Below is a small trained network, with its code and all its weights. Each question gives an input and a class and asks what happens when units are switched off, that is, made to give their printed mean instead of their output.

import numpy as np


def w(rows, s, z=0):
    codes = np.array(rows[::2]) - 128.0
    scale = np.full(codes.shape[1], s)
    scale[-1] = z or s
    return codes * scale


def f(y):
    return np.maximum(y, 0)


def log_softmax(a):
    a = a - a.max(-1, keepdims=True)
    return a - np.log(np.exp(a).sum(-1, keepdims=True))


def net(x, mask):
    res = np.array(x, float).reshape(1, 8) / 4 @ E
    y = f(res @ A[0][:, :-1].T + A[0][:, -1])
    res = res + np.where(mask, y, B[0][:, -1]) @ B[0][:, :-1]
    return log_softmax(res[-1] @ U[:, :-1].T + U[:, -1])


A, B = {}, {}
E = w([
[155,144,124,131,122],'x0',
[121,124,134,132,137],'x1',
[121,126,131,130,131],'x2',
[210,56,254,63,99],'x3',
[79,237,151,20,196],'x4',
[138,133,125,126,123],'x5',
[133,125,132,131,132],'x6',
[242,32,57,84,228],'x7',
],0.0084)
A[0] = w([
[126,137,16,169,206,148],'n1',
[115,187,139,40,180,154],'n2',
[131,43,93,254,97,253],'n3',
[218,58,187,43,148,149],'n4',
[126,86,191,181,64,183],'n5',
[77,232,119,209,67,160],'n6',
[112,143,224,133,46,163],'n7',
[106,175,140,37,167,152],'n8',
[136,127,47,118,210,160],'n9',
[104,158,235,145,61,175],'n10',
[132,95,38,174,179,177],'n11',
[113,200,149,27,184,153],'n12',
[118,204,153,21,186,170],'n13',
[88,218,97,218,102,160],'n14',
[127,71,118,179,88,210],'n15',
[102,156,247,135,34,162],'n16',
[112,214,142,9,200,166],'n17',
[61,234,106,230,84,165],'n18',
[91,178,63,162,94,164],'n19',
],0.0079,0.007)
B[0] = w([
[130,204,2,101,114,213],'n1',
[20,172,142,108,158,196],'n2',
[249,80,77,147,105,247],'n3',
[106,45,222,174,189,218],'n4',
[163,118,127,158,85,188],'n5',
[116,52,205,145,188,223],'n6',
[154,160,167,137,28,192],'n7',
[72,159,155,88,151,191],'n8',
[105,174,71,113,183,200],'n9',
[145,164,187,112,32,199],'n10',
[174,120,75,114,142,209],'n11',
[28,186,160,83,147,206],'n12',
[37,160,171,76,151,214],'n13',
[126,28,158,151,212,215],'n14',
[204,69,117,162,114,196],'n15',
[143,168,152,123,42,205],'n16',
[9,187,140,87,162,223],'n17',
[116,58,193,159,230,236],'n18',
[141,66,122,149,182,198],'n19',
],0.0077,0.012)
U = w([
[162,42,140,176,154,254],'0',
[89,101,171,109,192,186],'1',
[164,109,1,135,116,74],'2',
[95,195,36,99,154,67],'3',
[156,118,130,159,14,100],'4',
[102,190,163,92,59,9],'5',
],0.0091,0.0026)

Each question gives the input, the list of numbers given to net, and the class t.
The units are the neurons (one row each of A and B). Each row of codes is followed by its name. A weight is (code - 128) times the scale printed after its matrix; where a second scale follows, it is the last column's (A, B and U).
mask holds one flag per neuron, in row order. A switched-off neuron (its flag False) gives its mean, the last column of its row in B, instead of its output. The means were averaged over made-up inputs and are rounded, as every weight is.
A unit's drop is (log p(t) with every unit on - log p(t) with that unit switched off) / (log p(t) with every unit on - log p(t) with every unit switched off).
The circuit of an input: a set's keep is (log p(t) with only the set's units on - log p(t) with every unit switched off) / (log p(t) with every unit on - log p(t) with every unit switched off). Starting from the 12 units with the biggest drops (on a tie, the unit counted first), units are removed one at a time, each time the one whose removal leaves the highest keep (on an exact tie, the one counted first), for as long as the keep stays at least 0.8.
units of the circuit, in order: the units of the circuit, biggest drop first
most important unit: the unit with the biggest drop
k most important neurons: the k neurons with the biggest drops, biggest first
drop when u is switched off: that unit's drop, to one decimal
input [-1,-5,2,0,2,4,0,1], class 3: units of the circuit, in order => (n18; n6)
input [4,8,2,3,3,1,5,0], class 5: most important unit => n18
input [-6,2,-2,2,7,-3,-1,-8], class 5: 2 most important neurons => (n16; n10)
input [-5,-6,-5,0,2,-7,-6,3], class 3: 2 most important neurons => (n18; n6)
input [4,2,4,0,7,1,8,4], class 3: 3 most important neurons => (n18; n6; n14)
input [0,7,-5,-8,-1,8,-5,1], class 2: 2 most important neurons => (n1; n4)
input [3,1,-2,-1,4,4,-3,1], class 3: drop when n14 is switched off => 0.1
input [-6,-6,0,-6,0,7,-8,-8], class 0: drop when n17 is switched off => 0.1
input [-1,4,8,1,-3,5,-3,-5], class 4: drop when n10 is switched off => 0.2
input [-8,4,3,5,-7,-8,0,-2], class 4: drop when n12 is switched off => 0.0
